Below is a small trained network, with its code and all its weights. Each question gives an input and a class and asks what happens when units are switched off, that is, made to give their printed mean instead of their output.

import numpy as np


def w(rows, s, z=0):
    codes = np.array(rows[::2]) - 128.0
    scale = np.full(codes.shape[1], s)
    scale[-1] = z or s
    return codes * scale


def f(y):
    return y / 2 * (1 + np.tanh(0.7978845608 * (y + 0.044715 * y**3)))


def log_softmax(a):
    a = a - a.max(-1, keepdims=True)
    return a - np.log(np.exp(a).sum(-1, keepdims=True))


def net(x, mask):
    res = np.array(x, float).reshape(1, 3) / 4 @ E
    y = f(res @ A[0][:, :-1].T + A[0][:, -1])
    res = res + np.where(mask, y, B[0][:, -1]) @ B[0][:, :-1]
    return log_softmax(res[-1] @ U[:, :-1].T + U[:, -1])


A, B = {}, {}
E = w([
[94,109,100,154,80,232,88,251,199,176,93],'x0',
[118,129,116,210,118,151,34,132,38,39,142],'x1',
[145,148,254,131,52,133,166,202,137,107,172],'x2',
],0.0096)
A[0] = w([
[103,210,254,183,90,111,164,145,160,116,162,16],'n1',
[129,36,71,122,206,124,72,68,110,187,75,8],'n2',
[154,191,153,133,105,23,118,59,98,129,194,25],'n3',
[104,74,87,120,232,107,74,139,136,136,38,38],'n4',
[119,68,132,185,66,92,55,100,78,128,184,72],'n5',
[185,134,244,79,44,115,124,237,66,135,203,54],'n6',
[165,82,157,25,106,48,241,159,170,203,129,38],'n7',
[113,136,115,131,84,187,101,130,33,47,121,2],'n8',
[171,176,134,215,85,126,96,155,40,106,142,124],'n9',
[97,92,100,128,67,227,78,223,166,145,100,14],'n10',
],0.0071,0.0056)
B[0] = w([
[165,161,129,173,148,74,47,194,91,198,132,199],'n1',
[243,171,131,192,122,105,28,182,100,209,121,188],'n2',
[209,30,197,58,72,68,169,51,179,63,60,189],'n3',
[239,185,190,165,101,136,56,172,112,169,115,172],'n4',
[168,148,103,157,114,193,168,148,243,105,118,176],'n5',
[109,162,171,164,180,94,15,185,70,176,110,253],'n6',
[68,125,41,140,168,178,181,112,207,167,189,232],'n7',
[177,83,80,189,139,151,135,111,254,177,215,177],'n8',
[116,120,96,127,155,208,169,137,189,131,199,217],'n9',
[155,27,179,19,79,42,128,55,184,54,90,254],'n10',
],0.0097,0.0081)
U = w([
[156,228,137,199,139,63,54,144,62,203,96,87],'0',
[149,30,180,70,63,35,176,29,162,48,66,62],'1',
[96,125,38,193,153,255,204,94,218,156,224,62],'2',
[23,153,113,109,143,185,172,101,32,70,86,254],'3',
],0.0084,0.015)

Each question gives the input, the list of numbers given to net, and the class t.
The units are the neurons (one row each of A and B). Each row of codes is followed by its name. A weight is (code - 128) times the scale printed after its matrix; where a second scale follows, it is the last column's (A, B and U).
mask holds one flag per neuron, in row order. A switched-off neuron (its flag False) gives its mean, the last column of its row in B, instead of its output. The means were averaged over made-up inputs and are rounded, as every weight is.
A unit's drop is (log p(t) with every unit on - log p(t) with that unit switched off) / (log p(t) with every unit on - log p(t) with every unit switched off).
The circuit of an input: a set's keep is (log p(t) with only the set's units on - log p(t) with every unit switched off) / (log p(t) with every unit on - log p(t) with every unit switched off). Starting from all 10 units, units are removed one at a time, each time the one whose removal leaves the highest keep (on an exact tie, the one counted first), for as long as the keep stays at least 0.8.
units of the circuit, in order: the units of the circuit, biggest drop first
unit that matters most: the unit with the biggest drop
k most important neurons: the k neurons with the biggest drops, biggest first
drop of u: that unit's drop, to one decimal
input [-7,-5,-7], class 0: units of the circuit, in order -> n2
input [-2,-3,1], class 3: units of the circuit, in order -> n10; n8; n2
input [-3,-2,-2], class 3: 2 most important neurons -> n10; n8
input [2,1,3], class 3: units of the circuit, in order -> n2; n8
input [6,6,-1], class 1: 2 most important neurons -> n10; n7
input [-1,-7,6], class 2: 2 most important neurons -> n7; n2
input [0,-7,-7], class 0: 3 most important neurons -> n2; n4; n9
input [-1,-5,-2], class 2: 2 most important neurons -> n7; n10
input [3,3,-3], class 3: 4 most important neurons -> n6; n7; n3; n1
input [2,8,7], class 2: 4 most important neurons -> n9; n8; n5; n2
input [0,2,-1], class 3: 3 most important neurons -> n7; n10; n8
input [3,-3,4], class 0: 2 most important neurons -> n6; n9
input [3,-1,-2], class 3: 2 most important neurons -> n3; n10
input [-5,6,-2], class 2: unit that matters most -> n10
input [-7,8,1], class 2: 3 most important neurons -> n9; n10; n8
input [6,-7,-8], class 0: 2 most important neurons -> n2; n4
input [7,-6,-3], class 1: drop of n10 -> 1.1
input [-6,1,-8], class 0: drop of n2 -> 1.5
input [-2,-1,-3], class 3: drop of n7 -> -0.2
input [1,5,-3], class 2: unit that matters most -> n6
